Below are the code and all the weights of a small trained network. Each question names an input and a target symbol and asks about switching units off, where a switched-off unit gives its printed mean instead of its output.

import numpy as np


def w(rows, s, z=0):
    codes = np.array(rows[::2]) - 128.0
    scale = np.full(codes.shape[1], s)
    scale[-1] = z or s
    return codes * scale


def norm(h):
    return h / np.sqrt((h * h).mean(-1, keepdims=True) + 1e-5)


def f(y):
    return y / 2 * (1 + np.tanh(0.7978845608 * (y + 0.044715 * y**3)))


def softmax(a):
    e = np.exp(a - a.max(-1, keepdims=True))
    return e / e.sum(-1, keepdims=True)


def log_softmax(a):
    a = a - a.max(-1, keepdims=True)
    return a - np.log(np.exp(a).sum(-1, keepdims=True))


def net(x, mask):
    ids = ['αβδζμξπτψ'.index(c) for c in x.split()]
    T = len(ids)
    res = E[ids] + P[:T]
    r = norm(res)
    for j in range(2):
        rows = slice(3 * j, 3 * j + 3)
        q, k, v = (r @ M[0][rows].T for M in (Q, K, V))
        z = softmax(np.where(np.tri(T) > 0, q @ k.T / 3**0.5, -1e9)) @ v
        o = O[0][rows]
        res = res + np.where(mask[j], z, o[:, -1]) @ o[:, :-1]
    y = f(norm(res) @ A[0][:, :-1].T + A[0][:, -1])
    res = res + np.where(mask[2:6], y, B[0][:, -1]) @ B[0][:, :-1]
    return log_softmax(norm(res)[-1] @ U[:, :-1].T + U[:, -1])


Q, K, V, O, A, B = {}, {}, {}, {}, {}, {}
E = w([
[124,44,41],'α',
[127,53,39],'β',
[188,6,144],'δ',
[220,77,147],'ζ',
[130,199,207],'μ',
[49,150,78],'ξ',
[159,16,130],'π',
[157,31,148],'τ',
[228,157,142],'ψ',
],0.014)
P = w([
[2,89,234],'0',
[47,99,205],'1',
[58,92,180],'2',
[64,134,163],'3',
[70,95,143],'4',
[86,101,125],'5',
[126,83,86],'6',
[90,113,103],'7',
[106,137,90],'8',
[115,125,79],'9',
[110,136,76],'10',
[125,156,64],'11',
[144,164,53],'12',
[132,150,55],'13',
],0.0054)
Q[0] = w([
[128,47,137],'H1',
[60,168,213],'H1',
[77,113,215],'H1',
[191,148,254],'H2',
[153,224,181],'H2',
[77,182,90],'H2',
],0.0087)
K[0] = w([
[29,69,158],'H1',
[56,96,16],'H1',
[119,100,204],'H1',
[147,193,155],'H2',
[159,87,3],'H2',
[42,197,118],'H2',
],0.011)
V[0] = w([
[32,9,178],'H1',
[110,15,67],'H1',
[2,174,159],'H1',
[156,167,54],'H2',
[110,51,209],'H2',
[224,78,197],'H2',
],0.0097)
O[0] = w([
[225,147,134,213],'H1',
[95,253,154,197],'H1',
[119,172,173,36],'H1',
[90,116,58,71],'H2',
[74,27,116,230],'H2',
[71,160,173,255],'H2',
],0.0066)
A[0] = w([
[248,188,161,34],'N1',
[38,172,98,3],'N2',
[2,200,89,51],'N3',
[215,44,184,138],'N4',
],0.0082,0.0036)
B[0] = w([
[113,97,250,138],'N1',
[218,35,125,121],'N2',
[194,77,205,137],'N3',
[179,131,101,254],'N4',
],0.011,0.0069)
U = w([
[163,22,246,189],'α',
[230,109,126,51],'β',
[188,166,80,147],'δ',
[165,192,65,90],'ζ',
[74,153,127,3],'μ',
[104,215,90,47],'ξ',
[71,219,82,202],'π',
[5,119,164,168],'τ',
[38,124,156,40],'ψ',
],0.011,0.0022)

Each question gives the input, a string of symbols that net reads in full, and the target symbol t.
The units are the heads (3 rows each of Q, K, V and O) and the neurons (one row each of A and B). Each row of codes is followed by its name. A weight is (code - 128) times the scale printed after its matrix; where a second scale follows, it is the last column's (O, A, B and U).
mask holds one flag per unit, heads first, then neurons. A switched-off unit (its flag False) gives its mean, the last column of its rows in O or B, instead of its output. The means were averaged over made-up inputs and are rounded, as every weight is.
A unit's drop is (log p(t) with every unit on - log p(t) with that unit switched off) / (log p(t) with every unit on - log p(t) with every unit switched off).
The circuit of an input: a set's keep is (log p(t) with only the set's units on - log p(t) with every unit switched off) / (log p(t) with every unit on - log p(t) with every unit switched off). Starting from all 6 units, units are removed one at a time, each time the one whose removal leaves the highest keep (on an exact tie, the one counted first), for as long as the keep stays at least 0.8.
circuit, biggest first: the units of the circuit, biggest drop first
k most important neurons: the k neurons with the biggest drops, biggest first
drop when u is switched off: that unit's drop, to one decimal
input π ξ ξ β ψ π, target β: circuit, biggest first => N4, H1
input ξ τ ζ ψ ψ α β τ, target β: circuit, biggest first => H1, N4
input μ ζ ξ α ζ τ α π τ β ξ ψ, target α: 2 most important neurons => N1, N4
input ζ π ξ ξ, target β: 3 most important neurons => N3, N2, N1
input τ ψ π π α π α τ, target β: 2 most important neurons => N4, N3
input α ξ π π μ ψ β α π ψ ξ, target β: 2 most important neurons => N3, N1
input δ ψ π τ π, target β: 3 most important neurons => N4, N1, N3
input τ ζ ξ, target α: most important neuron => N3
input μ δ α α ξ α τ ξ τ π α α μ ξ, target δ: drop when N4 is switched off => 0.0
input δ β δ π ξ ξ δ ψ, target α: drop when N1 is switched off => 1.5
input δ ψ μ μ τ δ α ψ α ξ, target α: drop when N4 is switched off => 0.1
input ζ ξ α δ α ξ ψ α τ α α α ζ ξ, target δ: drop when H2 is switched off => 1.5
